Here is a tiny trained network, its code and every weight. The questions are about switching its units off for an input and a class, where a switched-off unit gives its printed mean instead of its output.

import numpy as np


def w(rows, s, z=0):
    codes = np.array(rows[::2]) - 128.0
    scale = np.full(codes.shape[1], s)
    scale[-1] = z or s
    return codes * scale


def norm(h):
    return h / np.sqrt((h * h).mean(-1, keepdims=True) + 1e-5)


def f(y):
    return np.maximum(y, 0)


def log_softmax(a):
    a = a - a.max(-1, keepdims=True)
    return a - np.log(np.exp(a).sum(-1, keepdims=True))


def net(x, mask):
    res = np.array(x, float).reshape(1, 5) / 4 @ E
    u = 0
    for l in range(2):
        y = f(norm(res) @ A[l][:, :-1].T + A[l][:, -1])
        res = res + np.where(mask[u : u + 11], y, B[l][:, -1]) @ B[l][:, :-1]
        u += 11
    return log_softmax(norm(res)[-1] @ U[:, :-1].T + U[:, -1])


A, B = {}, {}
E = w([
[208,3,139,166,95,112,126],'x0',
[157,152,160,111,220,176,220],'x1',
[124,117,114,122,136,132,125],'x2',
[226,146,85,32,79,97,195],'x3',
[122,129,73,133,142,145,123],'x4',
],0.011)
A[0] = w([
[149,198,185,69,159,98,180,164],'0.n0',
[164,11,137,143,78,172,103,75],'0.n1',
[110,135,207,151,101,58,129,155],'0.n2',
[85,104,150,126,223,169,97,47],'0.n3',
[120,117,90,77,218,124,254,153],'0.n4',
[171,140,94,13,57,128,167,200],'0.n5',
[158,89,157,182,183,60,118,72],'0.n6',
[110,111,106,242,92,146,20,119],'0.n7',
[169,59,134,64,48,169,135,31],'0.n8',
[145,86,97,161,136,120,137,141],'0.n9',
[116,85,140,124,127,238,219,3],'0.n10',
],0.0086,0.0059)
B[0] = w([
[106,209,111,86,156,202,121,211],'0.n0',
[202,103,180,60,152,67,162,185],'0.n1',
[78,147,51,173,140,163,95,172],'0.n2',
[146,217,152,152,157,38,154,162],'0.n3',
[107,218,216,100,167,180,145,221],'0.n4',
[167,197,103,45,115,114,130,255],'0.n5',
[120,73,150,49,87,211,193,151],'0.n6',
[102,2,164,95,84,157,159,210],'0.n7',
[111,113,56,174,167,117,71,164],'0.n8',
[147,92,159,107,130,161,87,160],'0.n9',
[120,63,95,110,23,173,117,145],'0.n10',
],0.0088)
A[1] = w([
[161,96,140,129,152,157,189,62],'1.n0',
[141,116,168,138,96,183,135,107],'1.n1',
[87,157,131,177,205,132,122,2],'1.n2',
[183,113,163,126,229,154,185,175],'1.n3',
[146,135,46,107,105,75,104,15],'1.n4',
[100,104,115,79,183,134,145,249],'1.n5',
[167,132,93,159,120,7,131,78],'1.n6',
[179,178,89,75,100,187,124,201],'1.n7',
[165,167,200,110,74,226,109,138],'1.n8',
[59,146,94,156,75,92,68,106],'1.n9',
[158,135,108,88,92,144,146,135],'1.n10',
],0.013,0.0048)
B[1] = w([
[52,141,104,240,73,118,47,153],'1.n0',
[113,110,32,175,101,176,60,153],'1.n1',
[148,134,255,192,181,146,10,157],'1.n2',
[36,222,79,155,97,114,108,207],'1.n3',
[225,124,81,152,95,90,98,161],'1.n4',
[70,164,159,175,101,168,67,207],'1.n5',
[169,58,161,143,201,198,72,148],'1.n6',
[177,54,91,156,102,59,163,251],'1.n7',
[114,70,53,164,174,86,163,205],'1.n8',
[60,115,99,184,169,126,80,173],'1.n9',
[127,157,112,95,68,24,187,186],'1.n10',
],0.0098,0.012)
U = w([
[37,102,137,188,125,188,48,252],'0',
[160,173,46,113,47,63,170,145],'1',
[77,207,209,173,179,200,92,25],'2',
[153,223,124,21,174,166,233,25],'3',
[106,7,177,167,67,194,62,19],'4',
[214,49,106,69,85,98,125,160],'5',
],0.012,0.0042)

Each question gives the input, the list of numbers given to net, and the class t.
The units are the neurons (one row each of A and B). Each row of codes is followed by its name. A weight is (code - 128) times the scale printed after its matrix; where a second scale follows, it is the last column's (A, B and U).
mask holds one flag per neuron, layer by layer. A switched-off neuron (its flag False) gives its mean, the last column of its row in B, instead of its output. The means were averaged over made-up inputs and are rounded, as every weight is.
A unit's drop is (log p(t) with every unit on - log p(t) with that unit switched off) / (log p(t) with every unit on - log p(t) with every unit switched off).
The circuit of an input: a set's keep is (log p(t) with only the set's units on - log p(t) with every unit switched off) / (log p(t) with every unit on - log p(t) with every unit switched off). Starting from the 12 units with the biggest drops (on a tie, the unit counted first), units are removed one at a time, each time the one whose removal leaves the highest keep (on an exact tie, the one counted first), for as long as the keep stays at least 0.8.
units of the circuit, in order: the units of the circuit, biggest drop first
k most important neurons: the k neurons with the biggest drops, biggest first
top k neurons in layer l: the k neurons of layer l with the biggest drops, biggest first
drop when u is switched off: that unit's drop, to one decimal
input [4,-8,6,-7,6], class 4: units of the circuit, in order	[0.n7 1.n3]
input [-8,7,6,0,2], class 2: units of the circuit, in order	[1.n2 1.n5]
input [2,-5,5,5,2], class 5: units of the circuit, in order	[1.n3 0.n0]
input [1,4,4,0,-5], class 0: 3 most important neurons	[0.n5 0.n4 1.n1]
input [1,-4,3,6,7], class 5: units of the circuit, in order	[1.n3 0.n0]
input [1,-8,-1,-2,-7], class 4: units of the circuit, in order	[0.n7]
input [8,8,-6,0,2], class 0: top 2 neurons in layer 1	[1.n0 1.n3]
input [1,-6,5,6,2], class 5: 4 most important neurons	[1.n6 1.n3 0.n0 0.n4]
input [2,-5,-1,7,3], class 5: units of the circuit, in order	[1.n6 1.n3]
input [4,-1,0,-7,0], class 4: 3 most important neurons	[0.n7 0.n4 0.n0]
input [1,-2,4,-3,5], class 4: top 2 neurons in layer 0	[0.n7 0.n4]
input [1,8,5,1,-2], class 1: 3 most important neurons	[0.n10 1.n3 1.n8]
input [8,4,-6,1,7], class 1: top 4 neurons in layer 1	[1.n3 1.n10 1.n2 1.n9]
input [4,-1,-1,0,8], class 4: top neuron in layer 0	[0.n5]
input [3,0,-6,-6,-2], class 4: top 3 neurons in layer 0	[0.n7 0.n4 0.n0]
input [5,-3,2,-8,8], class 4: drop when 1.n3 is switched off	0.1
input [3,-5,0,-8,0], class 4: drop when 1.n3 is switched off	0.2
input [-2,8,6,0,3], class 2: drop when 0.n3 is switched off	0.0
